Here is a tiny trained network, its code and every weight. The questions are about switching its units off for an input and a class, where a switched-off unit gives its printed mean instead of its output.

import numpy as np


def w(rows, s, z=0):
    codes = np.array(rows[::2]) - 128.0
    scale = np.full(codes.shape[1], s)
    scale[-1] = z or s
    return codes * scale


def f(y):
    return y / 2 * (1 + np.tanh(0.7978845608 * (y + 0.044715 * y**3)))


def log_softmax(a):
    a = a - a.max(-1, keepdims=True)
    return a - np.log(np.exp(a).sum(-1, keepdims=True))


def net(x, mask):
    res = np.array(x, float).reshape(1, 8) / 4 @ E
    y = f(res @ A[0][:, :-1].T + A[0][:, -1])
    res = res + np.where(mask, y, B[0][:, -1]) @ B[0][:, :-1]
    return log_softmax(res[-1] @ U[:, :-1].T + U[:, -1])


A, B = {}, {}
E = w([
[188,80,77,64,224],'x0',
[2,123,215,160,183],'x1',
[98,141,37,69,204],'x2',
[128,171,114,136,163],'x3',
[134,143,169,41,102],'x4',
[94,32,171,68,63],'x5',
[83,177,151,54,85],'x6',
[157,216,230,146,214],'x7',
],0.007)
A[0] = w([
[34,157,133,81,129,143],'n0',
[154,94,8,146,93,139],'n1',
[127,173,133,185,215,137],'n2',
[10,173,180,51,151,172],'n3',
[208,178,54,84,137,248],'n4',
[186,46,179,169,189,192],'n5',
[142,59,63,152,68,224],'n6',
[52,187,157,55,128,245],'n7',
[166,73,119,144,234,162],'n8',
[19,162,204,97,132,220],'n9',
[100,101,145,87,69,131],'n10',
[120,236,149,48,118,230],'n11',
[163,229,193,187,61,176],'n12',
[131,85,230,222,160,248],'n13',
[150,52,110,96,82,199],'n14',
[142,71,135,76,59,159],'n15',
[67,35,134,69,146,193],'n16',
[167,128,163,203,134,154],'n17',
[212,206,127,169,190,140],'n18',
[79,103,215,124,82,155],'n19',
[111,224,71,182,142,145],'n20',
[160,200,251,204,126,188],'n21',
[101,9,98,189,178,254],'n22',
[161,179,99,1,55,145],'n23',
],0.0097,0.0032)
B[0] = w([
[109,67,94,141,118,181],'n0',
[109,104,149,71,187,226],'n1',
[110,165,177,126,63,208],'n2',
[95,108,107,179,108,221],'n3',
[132,175,67,105,159,254],'n4',
[202,115,154,174,99,185],'n5',
[197,132,135,101,183,229],'n6',
[71,87,71,156,99,212],'n7',
[162,121,106,141,114,207],'n8',
[1,32,127,169,124,227],'n9',
[114,103,119,186,166,184],'n10',
[69,144,80,77,79,219],'n11',
[118,198,203,34,52,233],'n12',
[151,156,226,116,81,226],'n13',
[122,105,116,120,175,218],'n14',
[133,102,101,140,176,214],'n15',
[115,61,146,172,180,215],'n16',
[140,149,208,165,116,175],'n17',
[149,150,119,103,99,227],'n18',
[101,76,147,127,87,206],'n19',
[111,177,122,122,108,197],'n20',
[42,171,164,89,87,252],'n21',
[186,145,207,194,180,222],'n22',
[130,151,86,89,124,244],'n23',
],0.0073,0.0083)
U = w([
[151,158,181,131,147,150],'0',
[171,113,126,116,248,165],'1',
[73,107,156,140,133,47],'2',
[117,186,66,58,119,254],'3',
[104,177,188,82,57,18],'4',
],0.014,0.00078)

Each question gives the input, the list of numbers given to net, and the class t.
The units are the neurons (one row each of A and B). Each row of codes is followed by its name. A weight is (code - 128) times the scale printed after its matrix; where a second scale follows, it is the last column's (A, B and U).
mask holds one flag per neuron, in row order. A switched-off neuron (its flag False) gives its mean, the last column of its row in B, instead of its output. The means were averaged over made-up inputs and are rounded, as every weight is.
A unit's drop is (log p(t) with every unit on - log p(t) with that unit switched off) / (log p(t) with every unit on - log p(t) with every unit switched off).
The circuit of an input: a set's keep is (log p(t) with only the set's units on - log p(t) with every unit switched off) / (log p(t) with every unit on - log p(t) with every unit switched off). Starting from the 12 units with the biggest drops (on a tie, the unit counted first), units are removed one at a time, each time the one whose removal leaves the highest keep (on an exact tie, the one counted first), for as long as the keep stays at least 0.8.
units of the circuit, in order: the units of the circuit, biggest drop first
k most important neurons: the k neurons with the biggest drops, biggest first
drop of u: that unit's drop, to one decimal
input [-2,1,5,-6,-3,-2,8,-2], class 2: units of the circuit, in order	n9, n12
input [1,-2,-4,-7,-1,-8,8,-1], class 3: units of the circuit, in order	n13, n22
input [1,4,-3,-4,-8,7,-1,-2], class 0: units of the circuit, in order	n22, n7
input [-5,8,-3,-4,2,-4,1,-5], class 2: units of the circuit, in order	n9
input [-6,8,4,4,3,-8,-7,-5], class 4: units of the circuit, in order	n2, n16
input [2,1,-3,2,5,-7,7,0], class 3: units of the circuit, in order	n13, n11
input [3,4,6,0,7,-1,-6,5], class 2: 2 most important neurons	n12, n6
input [2,4,-8,-5,-6,6,-7,3], class 0: 3 most important neurons	n22, n5, n11
input [-5,-3,0,7,2,4,4,-1], class 3: 2 most important neurons	n13, n23
input [1,-3,0,1,-8,1,-7,-1], class 1: drop of n1	0.1
input [-5,0,-1,-7,-7,-1,-3,-7], class 1: drop of n0	0.0
input [2,-6,-7,3,8,7,4,2], class 3: drop of n15	0.1
